Below is a small trained network, with its code and all its weights. Each question gives an input and a class and asks what happens when units are switched off, that is, made to give their printed mean instead of their output.

import numpy as np


def w(rows, s, z=0):
    codes = np.array(rows[::2]) - 128.0
    scale = np.full(codes.shape[1], s)
    scale[-1] = z or s
    return codes * scale


def norm(h):
    return h / np.sqrt((h * h).mean(-1, keepdims=True) + 1e-5)


def f(y):
    return y / 2 * (1 + np.tanh(0.7978845608 * (y + 0.044715 * y**3)))


def log_softmax(a):
    a = a - a.max(-1, keepdims=True)
    return a - np.log(np.exp(a).sum(-1, keepdims=True))


def net(x, mask):
    res = np.array(x, float).reshape(1, 8) / 4 @ E
    u = 0
    for l in range(4):
        y = f(norm(res) @ A[l][:, :-1].T + A[l][:, -1])
        res = res + np.where(mask[u : u + 3], y, B[l][:, -1]) @ B[l][:, :-1]
        u += 3
    return log_softmax(norm(res)[-1] @ U[:, :-1].T + U[:, -1])


A, B = {}, {}
E = w([
[100,38,119,28,253,84,157,143],'x0',
[201,234,81,153,44,92,179,193],'x1',
[88,118,123,225,113,53,64,135],'x2',
[28,45,97,120,106,193,133,187],'x3',
[31,64,20,58,22,173,90,76],'x4',
[89,187,62,169,20,61,97,134],'x5',
[184,151,229,142,146,74,217,133],'x6',
[48,112,207,177,9,55,26,200],'x7',
],0.0047)
A[0] = w([
[136,159,189,178,108,83,105,156,16],'0.n0',
[18,121,52,97,3,135,83,190,118],'0.n1',
[141,168,93,123,150,144,164,87,4],'0.n2',
],0.0063,0.0013)
B[0] = w([
[60,121,220,201,70,119,229,160,163],'0.n0',
[166,67,91,127,32,154,113,255,253],'0.n1',
[152,176,119,101,174,157,90,81,143],'0.n2',
],0.0097,0.0048)
A[1] = w([
[39,62,101,113,7,96,68,190,110],'1.n0',
[106,5,143,82,223,112,88,213,116],'1.n1',
[127,203,253,247,86,50,127,134,4],'1.n2',
],0.006,0.0012)
B[1] = w([
[254,78,155,122,108,151,40,171,255],'1.n0',
[53,65,39,171,132,62,221,31,212],'1.n1',
[25,231,205,103,124,128,133,62,210],'1.n2',
],0.009,0.0061)
A[2] = w([
[159,151,130,125,178,63,218,177,227],'2.n0',
[185,144,191,164,110,123,110,52,7],'2.n1',
[21,1,95,109,231,138,167,157,56],'2.n2',
],0.0055,0.0017)
B[2] = w([
[94,116,139,203,76,253,18,86,214],'2.n0',
[128,193,130,147,110,180,76,142,138],'2.n1',
[83,114,137,164,254,17,22,75,254],'2.n2',
],0.0081,0.0034)
A[3] = w([
[129,189,254,213,96,74,179,135,7],'3.n0',
[199,162,99,122,160,172,54,70,100],'3.n1',
[160,218,45,127,156,240,125,68,58],'3.n2',
],0.0059,0.0014)
B[3] = w([
[1,174,158,101,112,148,94,174,251],'3.n0',
[147,152,132,144,130,124,191,135,207],'3.n1',
[186,167,91,60,148,102,170,169,231],'3.n2',
],0.013,0.0033)
U = w([
[183,15,43,119,12,154,55,213,240],'0',
[85,5,108,138,251,58,142,9,107],'1',
[233,198,78,46,191,127,237,112,2],'2',
[17,233,220,128,93,152,100,135,139],'3',
],0.011,0.0022)

Each question gives the input, the list of numbers given to net, and the class t.
The units are the neurons (one row each of A and B). Each row of codes is followed by its name. A weight is (code - 128) times the scale printed after its matrix; where a second scale follows, it is the last column's (A, B and U).
mask holds one flag per neuron, layer by layer. A switched-off neuron (its flag False) gives its mean, the last column of its row in B, instead of its output. The means were averaged over made-up inputs and are rounded, as every weight is.
A unit's drop is (log p(t) with every unit on - log p(t) with that unit switched off) / (log p(t) with every unit on - log p(t) with every unit switched off).
The circuit of an input: a set's keep is (log p(t) with only the set's units on - log p(t) with every unit switched off) / (log p(t) with every unit on - log p(t) with every unit switched off). Starting from all 12 units, units are removed one at a time, each time the one whose removal leaves the highest keep (on an exact tie, the one counted first), for as long as the keep stays at least 0.8.
circuit, biggest first: the units of the circuit, biggest drop first
top k neurons: the k neurons with the biggest drops, biggest first
k most important neurons of layer l: the k neurons of layer l with the biggest drops, biggest first
drop of u: that unit's drop, to one decimal
input [8,-3,-4,-7,-6,-5,5,6], class 3: circuit, biggest first -> [3.n0]
input [5,5,-7,-3,-5,-2,-3,4], class 3: 2 most important neurons of layer 0 -> [0.n1 0.n2]
input [2,4,-2,1,-5,-4,4,-2], class 3: top 2 neurons -> [0.n1 1.n0]
input [7,1,-5,1,2,-8,-6,7], class 1: top 2 neurons -> [1.n1 2.n2]
input [-1,6,-5,-2,-8,7,-3,-3], class 3: top 2 neurons -> [3.n0 1.n2]
input [-5,4,3,7,-3,-7,8,-6], class 3: top 2 neurons -> [3.n0 1.n0]
input [-8,-8,2,-2,3,-8,-1,-5], class 2: top 2 neurons -> [1.n1 0.n1]
input [-8,-8,-7,-3,-3,-7,-8,4], class 1: 2 most important neurons of layer 1 -> [1.n0 1.n2]
input [-7,-6,7,1,-4,-6,-7,-8], class 2: 2 most important neurons of layer 3 -> [3.n2 3.n1]
input [7,1,-7,8,-5,-1,-7,4], class 1: drop of 2.n2 -> 0.2
input [-1,-4,-4,1,-2,2,-1,1], class 1: drop of 0.n1 -> 0.6
input [2,5,1,2,3,3,5,-4], class 2: drop of 3.n2 -> 0.1
